Below are the code and all the weights of a small trained network. Each question names an input and a class and asks about switching units off, where a switched-off unit gives its printed mean instead of its output.

import numpy as np


def w(rows, s, z=0):
    codes = np.array(rows[::2]) - 128.0
    scale = np.full(codes.shape[1], s)
    scale[-1] = z or s
    return codes * scale


def f(y):
    return np.maximum(y, 0)


def log_softmax(a):
    a = a - a.max(-1, keepdims=True)
    return a - np.log(np.exp(a).sum(-1, keepdims=True))


def net(x, mask):
    res = np.array(x, float).reshape(1, 5) / 4 @ E
    y = f(res @ A[0][:, :-1].T + A[0][:, -1])
    res = res + np.where(mask, y, B[0][:, -1]) @ B[0][:, :-1]
    return log_softmax(res[-1] @ U[:, :-1].T + U[:, -1])


A, B = {}, {}
E = w([
[142,204,56,190,186,200],'x0',
[69,59,108,163,47,205],'x1',
[185,100,218,139,171,208],'x2',
[2,114,152,116,222,109],'x3',
[76,211,217,182,61,90],'x4',
],0.0098)
A[0] = w([
[63,79,115,107,205,130,115],'N0',
[217,109,108,182,40,133,20],'N1',
[138,221,97,151,176,168,133],'N2',
[224,162,123,126,131,72,122],'N3',
[126,157,198,147,127,157,98],'N4',
[144,186,163,145,67,131,91],'N5',
[148,75,179,63,116,86,147],'N6',
[208,78,52,77,122,142,102],'N7',
[168,80,220,142,164,158,109],'N8',
[75,58,98,178,73,167,161],'N9',
[128,76,168,97,111,88,32],'N10',
[137,162,140,90,202,56,251],'N11',
[111,172,162,214,99,89,9],'N12',
[172,73,133,76,180,194,83],'N13',
[83,145,6,86,83,39,151],'N14',
[151,74,177,41,65,63,116],'N15',
[144,157,151,173,74,113,113],'N16',
[126,168,201,127,107,170,115],'N17',
[111,100,119,94,81,51,121],'N18',
[202,102,79,107,101,131,104],'N19',
[137,175,56,201,134,144,89],'N20',
],0.011,0.0032)
B[0] = w([
[32,212,151,140,150,58,216],'N0',
[45,135,140,223,123,98,197],'N1',
[137,149,98,155,165,171,207],'N2',
[100,89,212,195,98,143,191],'N3',
[129,111,75,77,135,62,176],'N4',
[97,94,119,60,204,108,186],'N5',
[127,181,95,156,168,186,202],'N6',
[81,146,157,41,181,95,214],'N7',
[173,50,27,197,44,99,200],'N8',
[173,42,255,140,131,179,220],'N9',
[113,189,74,139,211,178,175],'N10',
[134,34,228,157,74,177,228],'N11',
[135,129,99,27,195,105,193],'N12',
[154,62,105,62,119,78,204],'N13',
[185,7,106,108,68,106,250],'N14',
[143,179,102,138,212,180,222],'N15',
[111,126,161,86,187,79,180],'N16',
[147,76,110,83,130,94,181],'N17',
[147,130,59,167,137,170,198],'N18',
[21,166,141,109,138,102,188],'N19',
[151,131,83,136,196,185,194],'N20',
],0.0092,0.012)
U = w([
[119,124,105,1,166,63,14],'0',
[156,158,24,184,170,241,65],'1',
[34,141,146,195,123,56,215],'2',
[169,85,241,147,104,196,122],'3',
[209,78,17,131,79,88,253],'4',
[160,143,120,115,79,183,193],'5',
[179,186,112,149,70,87,43],'6',
],0.011,0.0048)

Each question gives the input, the list of numbers given to net, and the class t.
The units are the neurons (one row each of A and B). Each row of codes is followed by its name. A weight is (code - 128) times the scale printed after its matrix; where a second scale follows, it is the last column's (A, B and U).
mask holds one flag per neuron, in row order. A switched-off neuron (its flag False) gives its mean, the last column of its row in B, instead of its output. The means were averaged over made-up inputs and are rounded, as every weight is.
A unit's drop is (log p(t) with every unit on - log p(t) with that unit switched off) / (log p(t) with every unit on - log p(t) with every unit switched off).
The circuit of an input: a set's keep is (log p(t) with only the set's units on - log p(t) with every unit switched off) / (log p(t) with every unit on - log p(t) with every unit switched off). Starting from the 12 units with the biggest drops (on a tie, the unit counted first), units are removed one at a time, each time the one whose removal leaves the highest keep (on an exact tie, the one counted first), for as long as the keep stays at least 0.8.
units of the circuit, in order: the units of the circuit, biggest drop first
unit that matters most: the unit with the biggest drop
top k neurons: the k neurons with the biggest drops, biggest first
drop of u: that unit's drop, to one decimal
input [-1,-6,-6,-3,-1], class 3: units of the circuit, in order -> [N3, N11]
input [2,8,-3,-8,-3], class 2: units of the circuit, in order -> [N1]
input [-2,0,0,4,5], class 0: top 3 neurons -> [N1, N12, N3]
input [-5,4,0,-4,-1], class 1: top 2 neurons -> [N15, N11]
input [2,-2,4,-5,2], class 2: top 2 neurons -> [N1, N14]
input [-6,1,1,-7,-5], class 2: units of the circuit, in order -> [N1, N19]
input [2,4,-1,6,7], class 0: units of the circuit, in order -> [N12, N1]
input [5,6,4,5,2], class 3: top 2 neurons -> [N9, N15]
input [7,3,8,1,-3], class 4: units of the circuit, in order -> [N13, N8]
input [1,-2,2,-2,-5], class 0: top 3 neurons -> [N7, N13, N9]
input [6,1,-7,1,2], class 4: top 4 neurons -> [N14, N15, N6, N10]
input [-1,-5,7,7,-6], class 2: top 2 neurons -> [N0, N14]
input [-7,8,0,-8,-4], class 2: top 2 neurons -> [N1, N19]
input [2,-3,-5,3,-1], class 4: unit that matters most -> N14
input [-2,-2,-1,-7,-7], class 0: top 2 neurons -> [N7, N13]
input [-7,-3,6,-8,2], class 2: top 2 neurons -> [N1, N3]
input [-6,7,4,2,-8], class 0: top 2 neurons -> [N13, N7]
input [7,0,-2,8,-6], class 2: top 2 neurons -> [N0, N15]
input [-4,-3,7,-5,-7], class 0: top 4 neurons -> [N7, N13, N19, N14]
input [1,-5,2,6,7], class 0: units of the circuit, in order -> [N12]
input [3,1,6,-1,-3], class 4: units of the circuit, in order -> [N8, N13]
input [-1,-7,-1,-5,2], class 3: drop of N3 -> 0.2
input [2,-7,-2,1,0], class 3: drop of N9 -> 0.0
input [0,-8,-3,-3,8], class 0: drop of N16 -> 0.3
